Below is a small trained network, with its code and all its weights. Each question gives an input and a class and asks what happens when units are switched off, that is, made to give their printed mean instead of their output.

import numpy as np


def w(rows, s, z=0):
    codes = np.array(rows[::2]) - 128.0
    scale = np.full(codes.shape[1], s)
    scale[-1] = z or s
    return codes * scale


def norm(h):
    return h / np.sqrt((h * h).mean(-1, keepdims=True) + 1e-5)


def f(y):
    return y / 2 * (1 + np.tanh(0.7978845608 * (y + 0.044715 * y**3)))


def log_softmax(a):
    a = a - a.max(-1, keepdims=True)
    return a - np.log(np.exp(a).sum(-1, keepdims=True))


def net(x, mask):
    res = np.array(x, float).reshape(1, 4) / 4 @ E
    u = 0
    for l in range(2):
        y = f(norm(res) @ A[l][:, :-1].T + A[l][:, -1])
        res = res + np.where(mask[u : u + 12], y, B[l][:, -1]) @ B[l][:, :-1]
        u += 12
    return log_softmax(norm(res)[-1] @ U[:, :-1].T + U[:, -1])


A, B = {}, {}
E = w([
[7,58,61,179,121,197,231,168,208,104,95],'x0',
[109,152,236,40,63,177,227,168,225,108,33],'x1',
[111,172,91,154,180,131,79,244,159,242,93],'x2',
[126,130,123,125,126,127,130,128,128,128,132],'x3',
],0.0017)
A[0] = w([
[124,153,125,141,135,119,153,130,149,151,137,110],'L0N0',
[120,99,94,172,171,104,125,148,121,133,142,157],'L0N1',
[68,69,36,200,154,151,119,112,124,112,173,76],'L0N2',
[148,80,107,136,133,125,122,60,89,56,177,142],'L0N3',
[180,102,177,82,48,111,182,10,91,3,161,122],'L0N4',
[128,94,104,142,105,185,173,64,122,32,171,54],'L0N5',
[173,178,190,79,124,133,101,132,146,152,99,133],'L0N6',
[174,152,121,133,164,114,112,117,100,130,166,52],'L0N7',
[126,57,108,150,91,140,151,44,92,43,164,118],'L0N8',
[176,149,108,159,172,90,84,108,55,132,183,136],'L0N9',
[183,167,117,154,132,101,65,126,77,134,183,103],'L0N10',
[73,113,116,116,111,197,191,162,193,116,86,6],'L0N11',
],0.0039,0.0023)
B[0] = w([
[144,118,139,68,137,115,114,97,111,133,136,126],'L0N0',
[192,129,127,92,196,181,135,154,163,119,90,154],'L0N1',
[191,201,70,217,151,132,188,145,55,57,217,191],'L0N2',
[91,147,157,155,85,76,216,96,92,160,146,189],'L0N3',
[195,136,7,128,74,252,25,137,162,26,151,254],'L0N4',
[74,148,180,97,136,23,157,98,61,200,101,174],'L0N5',
[172,224,173,132,130,87,201,169,88,150,203,164],'L0N6',
[61,117,149,110,126,163,156,132,190,88,91,133],'L0N7',
[29,112,225,137,94,34,186,125,97,194,164,200],'L0N8',
[14,29,144,79,92,188,117,108,241,130,33,192],'L0N9',
[43,67,148,81,116,127,148,108,209,156,46,174],'L0N10',
[70,49,105,76,140,78,9,51,158,161,128,193],'L0N11',
],0.0027,0.0049)
A[1] = w([
[123,126,201,71,85,134,121,56,154,102,97,98],'L1N0',
[136,113,165,109,188,134,115,148,184,173,74,121],'L1N1',
[244,251,138,103,92,148,84,184,102,118,150,92],'L1N2',
[100,94,147,128,173,144,40,126,150,184,68,40],'L1N3',
[88,77,163,100,72,93,151,63,139,113,111,4],'L1N4',
[204,217,192,112,163,88,153,193,92,205,124,114],'L1N5',
[204,157,55,212,165,168,128,173,79,87,167,41],'L1N6',
[118,163,159,176,157,20,220,139,27,182,159,56],'L1N7',
[157,135,134,150,89,142,173,76,65,36,189,99],'L1N8',
[138,217,192,136,124,3,215,174,58,204,152,6],'L1N9',
[86,64,114,162,162,117,176,83,135,122,82,133],'L1N10',
[74,82,160,101,65,85,96,61,98,111,153,20],'L1N11',
],0.0049,0.0022)
B[1] = w([
[105,159,99,217,141,134,141,106,58,130,157,253],'L1N0',
[148,124,123,89,173,53,167,148,119,162,160,212],'L1N1',
[167,125,212,63,109,125,118,190,137,110,192,234],'L1N2',
[148,104,146,46,133,96,204,194,160,122,148,211],'L1N3',
[148,117,108,209,98,175,59,75,115,74,124,231],'L1N4',
[57,96,80,226,112,143,128,28,104,103,93,197],'L1N5',
[214,204,97,197,117,214,21,98,43,144,53,188],'L1N6',
[69,150,232,88,114,49,212,123,122,155,211,203],'L1N7',
[137,132,192,31,224,62,167,215,169,221,129,254],'L1N8',
[49,203,147,254,126,96,194,32,15,171,188,200],'L1N9',
[189,200,165,114,113,112,115,138,78,146,143,230],'L1N10',
[126,119,79,218,123,199,95,91,148,91,51,249],'L1N11',
],0.0046,0.003)
U = w([
[27,20,37,244,24,232,31,9,201,14,23,254],'0',
[17,216,225,229,141,16,243,85,17,214,239,82],'1',
[76,15,40,13,241,25,206,237,254,236,31,228],'2',
[237,241,1,239,231,240,12,214,29,224,36,79],'3',
[238,196,241,21,36,227,32,227,165,31,228,14],'4',
],0.0069,0.0029)

Each question gives the input, the list of numbers given to net, and the class t.
The units are the neurons (one row each of A and B). Each row of codes is followed by its name. A weight is (code - 128) times the scale printed after its matrix; where a second scale follows, it is the last column's (A, B and U).
mask holds one flag per neuron, layer by layer. A switched-off neuron (its flag False) gives its mean, the last column of its row in B, instead of its output. The means were averaged over made-up inputs and are rounded, as every weight is.
A unit's drop is (log p(t) with every unit on - log p(t) with that unit switched off) / (log p(t) with every unit on - log p(t) with every unit switched off).
The circuit of an input: a set's keep is (log p(t) with only the set's units on - log p(t) with every unit switched off) / (log p(t) with every unit on - log p(t) with every unit switched off). Starting from the 12 units with the biggest drops (on a tie, the unit counted first), units are removed one at a time, each time the one whose removal leaves the highest keep (on an exact tie, the one counted first), for as long as the keep stays at least 0.8.
circuit, biggest first: the units of the circuit, biggest drop first
top k neurons: the k neurons with the biggest drops, biggest first
top k neurons in layer l: the k neurons of layer l with the biggest drops, biggest first
input [-7,1,-3,5], class 4: top 2 neurons => (L0N4; L0N6)
input [-7,2,-8,1], class 4: circuit, biggest first => (L0N4)
input [-4,2,-8,2], class 4: top 2 neurons => (L0N4; L1N8)
input [-3,1,-8,5], class 4: top 2 neurons in layer 0 => (L0N4; L0N11)
input [1,1,8,8], class 2: top 2 neurons => (L0N2; L0N4)
input [7,0,5,-8], class 3: circuit, biggest first => (L0N9; L0N8)
input [5,4,0,1], class 0: top 4 neurons => (L1N8; L0N11; L1N4; L0N1)
input [-3,2,-2,-4], class 4: top 2 neurons => (L0N4; L1N2)
input [3,1,7,8], class 2: top 3 neurons in layer 0 => (L0N4; L0N2; L0N11)
input [3,2,1,6], class 2: top 2 neurons in layer 0 => (L0N3; L0N8)
input [7,-1,7,-4], class 3: top 2 neurons in layer 0 => (L0N9; L0N2)
input [-5,0,-1,-8], class 0: top 2 neurons => (L0N9; L0N10)
input [-7,1,8,-4], class 1: top 4 neurons => (L0N6; L0N4; L0N11; L1N9)
input [-2,-7,0,5], class 0: circuit, biggest first => (L0N9)
input [0,-4,-4,6], class 0: top 2 neurons => (L0N9; L0N4)
input [7,-5,1,-2], class 3: top 3 neurons => (L1N6; L0N1; L0N6)
input [6,8,0,1], class 0: top 2 neurons in layer 0 => (L0N1; L0N11)
input [-1,8,8,-2], class 1: top 4 neurons => (L0N4; L0N6; L0N9; L1N9)
input [5,1,5,5], class 2: top 2 neurons in layer 0 => (L0N11; L0N4)
input [2,-6,3,2], class 3: top neuron in layer 0 => (L0N2)
